[[ 0.99  5.02  0.23 -0.55  0.87  0.98 -0.53]
 [ 0.72  1.32 -0.36 -0.56 -0.10 -0.26 -0.59]
 [ 3.67 -3.14 -3.36  0.34 -3.98 -3.56 -3.11]] ==> 5.02

[-4.56 -6.72 -5.36  1.78  3.66 -4.67] ==> -6.72

[ 6.30 -6.21  1.05 -7.07] ==> -6.21

[[ 6.35 -2.14  1.93 -2.84]
 [ 1.25 -2.13  0.56 -0.36]] ==> -2.14

[5.57 5.69 6.72 5.41 6.31 4.72 7.09] ==> 5.69

[ 2.33 -5.31 -2.05  3.83] ==> -5.31

[[ 5.40 -2.48  1.94  3.60]
 [ 5.30 -2.23  1.61  3.37]] ==> -2.48

[ 1.09 -2.17 -0.40  5.10] ==> -2.17

[ 0.13  6.52 -1.25 -0.65 -6.21  1.11] ==> 6.52

[ 5.77 -5.49 -0.41  0.71] ==> -5.49
---
[ 4.23 -5.64 -4.42 -0.34 -5.15 -4.88 -3.93] -> 4.23
[-1.12  5.48 -1.55  0.82  3.08 -5.05] -> -1.12
[ 0.71  2.88 -3.72  5.30] -> 0.71
[ 0.10  0.74  6.54 -2.56  0.86] -> 0.10
[ 5.59  0.68 -3.45 -4.28] -> 5.59
[-6.23  7.04  1.73  2.80  3.44 -2.39 -0.30] -> -6.23
[-0.67  2.92  5.52 -0.24] -> -0.67
[ 6.23  6.59 -6.01 -6.54] -> 6.23
[-1.63 -0.59  5.39 -0.30 -0.20  2.68 -2.80] -> -1.63
[ 6.92  4.06 -7.06  1.11  3.06] -> 6.92
---
[[-0.03 -1.51  0.24 -5.38 -4.24]
 [ 4.01 -0.12 -2.71  4.35 -2.70]]
-2.70

[[-3.28  3.70  1.97  1.85  0.86]
 [-0.88 -0.82  2.08 -3.94 -0.91]
 [ 0.08 -4.06 -4.55 -5.71 -1.07]]
-0.91

[[-0.16  2.83  6.24 -1.09 -2.02 -2.27]
 [-0.10  2.90  6.39 -1.10 -1.77 -2.59]]
-2.59

[[-3.58 -5.70 -3.31 -0.76 -2.45 -3.13 -2.77]
 [-0.75  3.43 -0.82  1.27 -0.45 -1.56 -2.06]
 [-2.81 -4.73 -3.59 -4.83  5.36 -2.15 -4.32]]
-2.06

[[-2.66 -0.55 -2.88 -0.76  0.01]
 [ 3.30  0.62  5.94  2.61 -2.60]
 [ 2.62  2.11  3.87  1.70 -0.97]]
-2.60

[[ 2.53 -5.05  1.72 -0.85 -4.38  2.31]
 [-1.50 -4.34 -2.60 -0.12  5.37 -1.60]
 [ 1.18  3.70  2.39 -2.97 -0.01  1.96]]
-1.60
---
[[63.590, 47.881, 236.133, -151.204, -46.116, -146.804, 99.429], [-220.345, 30.559, 200.469, 89.564, -20.356, 59.613, 25.146], [-77.925, 31.658, 169.910, 52.312, 37.940, 34.125, 10.473]] ⇒ 47.881
[1.3, 0.9, 1.2, -1.1, 1.1] ⇒ 0.9
[[-13.6, -10.9, 2.0, -3.2], [12.3, 7.6, 1.7, 11.3], [-10.0, -7.0, 6.4, 13.6]] ⇒ -10.9
[-12.54, -16.99, 12.92, -13.90, -11.29, -4.38, -9.06] ⇒ -16.99
[[134.6, -38.8, -116.7, 29.9, 92.9, 85.7, 57.5], [121.4, 106.8, 55.7, 174.2, 15.4, -23.6, 152.1]] ⇒ -38.8
[[135.1, -200.6, 43.9, -66.7, -73.8], [-122.3, 66.4, 56.7, 45.5, -92.8]] ⇒ -200.6
---
[ 4.47 -5.92  6.78 -2.19 -6.51  3.61]
4.47, 3.61

[-0.99  0.61 -4.60 -6.75 -1.01  1.11 -0.20]
-0.99, -0.20

[-1.13 -2.13  6.62  0.85]
-1.13, 0.85

[2.15 1.72 6.24 3.11]
2.15, 3.11

[[-1.27 -1.87  0.46  2.47  0.50  3.50  1.51]
 [-0.01 -1.93  2.77 -1.48 -1.32 -1.39 -1.05]
 [-6.13 -2.69 -0.89  1.54  2.64 -1.72 -1.12]]
-1.27, -1.12

[-0.92  6.93  4.71 -5.05 -4.42]
-0.92, -4.42
---
array([1136, 1845, 8744, 5618]) --> 1136, 5618

array([[4172, 6886, 3933, 7087, 4690, 7837, 2818],
       [6814, 7469, 3689, 5529, 4448, 3182, 1609],
       [2783, 5375, 8744, 5839, 4281, 3983, 3709]]) --> 4172, 3709

array([-47, -11,   2,  -1,  10, -35,  32]) --> -47, 32

array([54, 42, 18, 32, 70, 81]) --> 54, 81

array([[294, 897,  47, 276],
       [277, 876,   9, 323]]) --> 294, 323

array([[417, 420, 546, 481, 500, 298, 440],
       [420, 477, 375, 206, 446, 443, 399],
       [603, 551, 648, 841, 563, 504, 681]]) --> 417, 681

array([-38,  -9,   7,  44,   1,  12]) --> -38, 12
